[ 0.53  2.08 -0.06  0.50  5.61 -2.35  6.31  1.35 -1.31  1.44  1.19  0.17
 -0.95  1.10 -0.45  2.36 -5.37 -1.37  3.80  1.02  3.62 -1.42 -5.63  0.17
 -2.36  0.30  0.65 -0.55  1.02 -1.77 -0.61  0.64  3.84  1.95  0.31  5.39
 -4.11 -3.88 -2.78]  q973
[-1.09  1.87  1.71 -4.81  0.39 -4.64  3.28  1.49  3.53 -2.15  0.26 -2.42
 -1.03 -1.80 -4.34  2.20 -6.39  3.58 -1.57  2.65  1.87 -8.37 -3.17 -4.42
  0.93  1.87 -1.43  5.17  0.93  1.54  7.37  0.35 -2.11 -1.64  4.19  1.35
 -9.18  0.88  1.52]  q56
[ 0.07 -3.32 -0.28 -1.15 -6.16  1.28 -6.90 -2.08  2.54 -1.48 -1.04 -0.64
  1.06 -1.32  0.36 -2.89  5.04  2.43 -5.12 -0.73 -3.82 -0.27  6.49 -0.12
  2.13  0.46 -1.24  0.36 -0.87  1.16  1.05 -1.46 -3.64 -2.37 -0.08 -4.77
  4.26  4.82  2.79]  q909
[-0.67 -1.49  0.48 -3.25 -4.18 -1.32 -3.47 -0.81 -0.51 -7.33  1.30  1.16
  1.53 -0.74  2.88 -3.27 -1.29  0.85 -1.41  0.75 -1.98 -4.26  3.19 -2.38
  2.20  1.22 -1.63  2.72  0.01  1.63  4.33 -0.75 -3.54 -2.54  2.14 -2.86
 -1.24  3.62  2.82]  q812
[-1.02 -0.06  0.71 -1.14 -3.42  0.76 -3.41  0.27  0.72 -1.47 -0.91 -0.64
  0.30 -1.24 -0.64 -0.84  2.41  1.27 -2.12 -0.17 -2.08 -0.12  2.42 -1.40
  1.86 -0.18 -0.29  1.95 -0.41  2.16  2.25  0.26 -3.46 -1.54  0.97 -3.79
 -0.02  2.36  2.37]  q285
[-0.76  2.86  1.27 -2.98  3.42 -4.14  6.03  2.26  1.16 -0.74  0.85 -1.41
 -1.29 -0.51 -3.27  2.88 -7.33  1.30  1.53  2.34  0.38  2.57 -5.49 -3.16
 -0.63  1.22 -0.56  1.54  1.22  0.31  4.41  0.97 -0.05  0.12  3.04  3.78
 -8.78 -1.98 -0.46]  q488
[-1.14  0.13  0.95 -2.28 -2.94 -0.43 -2.43  0.47  1.62 -2.08 -0.83 -1.23
  0.10 -1.62 -1.28 -0.23  0.64  2.05 -2.51  0.49 -1.55 -2.43  1.63 -2.04
  2.04  0.39 -0.47  2.81 -0.13  1.98  3.71  0.10 -3.54 -1.93  1.94 -3.12
 -2.01  2.32  2.41]  q199
[-1.70  2.93  1.39 -1.13 -0.17  0.06  0.27  2.53 -0.79 -1.27 -0.55 -0.54
 -0.24 -0.90 -1.53  1.30 -0.67  0.04  1.14  0.41 -0.17  0.02 -2.08 -2.20
  1.22 -0.47  0.87  2.72 -0.08  2.48  2.81  1.71 -2.30 -0.20  1.74 -2.20
 -4.11 -0.27  1.54]  q981
[-0.29 -2.96 -0.41  0.15 -6.23  2.88 -7.69 -1.91  1.26 -1.18 -1.32  0.03
  1.10 -1.18  1.20 -2.94  6.69  1.43 -4.38 -1.44 -4.30  2.15  6.93  0.62
  2.14 -0.23 -0.65 -0.36 -1.10  1.52 -0.42 -0.83 -3.71 -1.91 -0.76 -5.85
  5.95  4.57  2.75]  q98
[-0.76  2.86  1.27 -2.98  3.42 -4.14  6.03  2.26  1.16 -0.74  0.85 -1.41
 -1.29 -0.51 -3.27  2.88 -7.33  1.30  1.53  2.34  3.33 -5.97 -5.49 -3.16
 -0.63  1.22 -0.56  3.34  1.22  0.31  4.41  0.97  0.57  0.12  3.04  3.78
 -8.78 -1.98 -0.46]  q507
[-1.48  3.37  1.17 -0.42  0.76  0.65  0.74  2.71 -1.81 -0.98 -0.54 -0.22
 -0.28 -0.61 -0.91  1.60 -0.63 -0.90  1.91  0.16 -0.02  1.35 -2.28 -1.73
  0.74 -0.84  1.11  2.00 -0.30  2.22  1.71  1.98 -1.96  0.17  1.05 -1.70
 -3.44 -1.00  0.86]  q224
q: [-0.76  2.86  1.27 -2.98  3.42 -4.14  6.03  2.26  1.16 -0.74  0.85 -1.41
 -1.29 -0.51 -3.27  2.88 -7.33  1.30  1.53  2.34  0.38  2.57 -5.49 -3.16
 -0.63  1.22 -0.56  1.54  1.22  0.31  4.41  0.97 -0.05  0.12  3.04  3.78
 -8.78 -1.98 -0.46] | q488
again q488:  | [1.22]
succ: [-0.43] | [-2.43]
q: [-2.43  1.63 -2.04  2.04  0.39 -0.47  2.81 -0.13] | q199

[ 4.31 -4.13 -4.24  0.24  0.33 -0.78  4.37  0.79  0.07 -4.62 -0.70  2.00
 -5.22  3.39 -5.28 -5.83  0.37  2.69 -2.41 -6.18 -0.40  3.45 -5.60 -5.15
 -1.65  4.93 -0.13  2.29  3.74 -3.97 -4.99 -5.85 -3.00  2.21 -3.14  0.49
  0.32  3.14 -6.37  3.88  3.10  0.09 -5.05  2.73 -1.30 -3.99  5.08 -0.48
 -0.25 -4.30  3.10 -3.28 -2.63  3.18 -0.80  4.56 -6.63 -4.18  0.23 -5.59
 -5.99  1.71]  q835
[-1.52 -5.21 -5.30  0.01 -0.99  5.19  0.38 -2.93  3.55 -3.40  0.43 -5.18
 -2.60 -2.74 -2.27 -1.77 -4.88 -4.51  2.83 -0.08  5.12 -3.94 -0.65  0.31
  4.96 -0.98  5.10  4.45 -4.60  2.46  1.11 -0.63 -4.22 -5.36  1.00  5.08
 -6.79 -3.66  0.12 -0.41 -4.84 -1.86 -4.12 -4.96  3.41  3.37  0.21 -4.37
  3.65 -2.44  4.71 -3.43  0.95 -3.71 -2.56 -2.84 -1.07  3.10 -6.61 -0.06
 -2.20 -3.96]  q744
[-0.87  0.73  0.56  0.24  0.30 -0.34 -0.86  0.17 -0.03  1.35  0.79 -0.98
  1.33 -0.81  1.24  1.43 -0.02 -0.93  0.14  1.47 -0.52 -1.16  1.65  1.23
 -0.20 -1.65 -0.56 -0.26 -1.54  0.53  0.89  1.66  0.06 -1.13  0.59 -0.23
 -0.79 -0.96  1.62 -0.83 -1.17  0.10  1.01 -1.12  0.30  0.69 -1.13  0.58
 -0.10  1.31 -0.67  0.70  1.13 -0.92  0.40 -1.34  1.75  0.58 -0.76  1.03
  1.56 -0.45]  q609
[ 5.30 -1.67 -0.31 -3.27 -2.81 -1.97  5.63 -2.25  2.57 -2.81 -3.39 -0.98
  0.53  5.01  0.36 -0.25 -2.00 -0.69 -2.37 -2.28 -4.21 -0.39 -4.12 -1.32
 -3.38  4.33 -3.74  3.76  2.27 -3.42 -2.71 -3.90  1.35  2.35  0.43  1.33
  0.15 -0.65 -2.64  0.11 -0.28  4.71 -0.39  3.30  0.87 -5.63  5.32 -0.99
 -4.21 -3.95 -1.17  2.32 -4.65 -0.76  4.17  1.14 -2.61 -4.60 -0.62 -0.49
 -0.49 -1.92]  q83
[ 0.01 -0.99  5.19  0.40  3.86  1.45 -2.48  3.23 -2.22  0.62  4.49  0.78
 -4.65 -3.35 -4.43 -3.82  2.02  1.10 -0.04 -2.01  4.29  1.30  1.45 -2.61
  2.20 -1.60  3.77 -1.35 -1.48  0.34 -1.27  1.22 -5.26 -2.85 -2.87 -0.81
 -1.81  1.62 -1.60  2.34  0.77 -4.71 -3.61 -3.07 -1.75  3.53 -2.11  1.24
  4.95  2.12  4.01 -5.32  4.43  1.90 -4.96  0.64 -1.45  1.68 -0.96 -2.59
 -3.60  2.63]  q274
succ: [-4.13] | [-4.24]
then: [ 0.01 -0.99  5.19  0.38] | [-2.93  3.55 -3.40]

[ 0.47 -3.63  9.16 -0.50  1.19]  q732
[-5.67 -3.63  0.47  1.23  9.17]  q825
[3.62 3.62 1.23 1.23 3.62]  q803
q: [3.62 3.62 1.23 1.23 3.62] | q803
q: [0.47 1.23] | q825
q: [-5.67 -3.63  0.47  1.23  9.17] | q825
q: [-5.67 -3.63  0.47] | q825
q: [ 0.47 -3.63  9.16 -0.50  1.19] | q732

[ 4.65 -1.66  0.71 -0.73 -1.97 -3.39 -4.38] : q540
[-2.60 -5.50 -2.39  1.37  0.62  2.96  6.99] : q929
[ 0.48 -6.34  4.94 -4.47  1.02  5.40  3.56] : q617
[-7.42  6.26 -5.05 -1.85  6.82  1.03  7.04] : q777
[-2.60 -5.50  2.19  1.37  0.62  2.96  6.99] : q733
[-3.27  2.42 -4.47  4.94 -3.19  1.99 -4.55] : q346
[-7.18  4.32  5.04 -2.54 -6.06  1.57  5.48] : q9
[ 1.65 -3.36 -6.20  3.10  5.23 -3.68  0.75] : q348
[ 3.97 -4.79 -5.06  5.18  6.41 -6.86 -2.20] : q928
[ 0.92  5.15  5.28 -4.02 -3.12  6.93  1.87] : q726
[ 1.98  2.01  5.14 -5.56  3.80 -4.11  3.86] : q785
then: [-4.47  4.94] | [-3.19  1.99 -4.55]
succ: [5.14] | [-5.56]

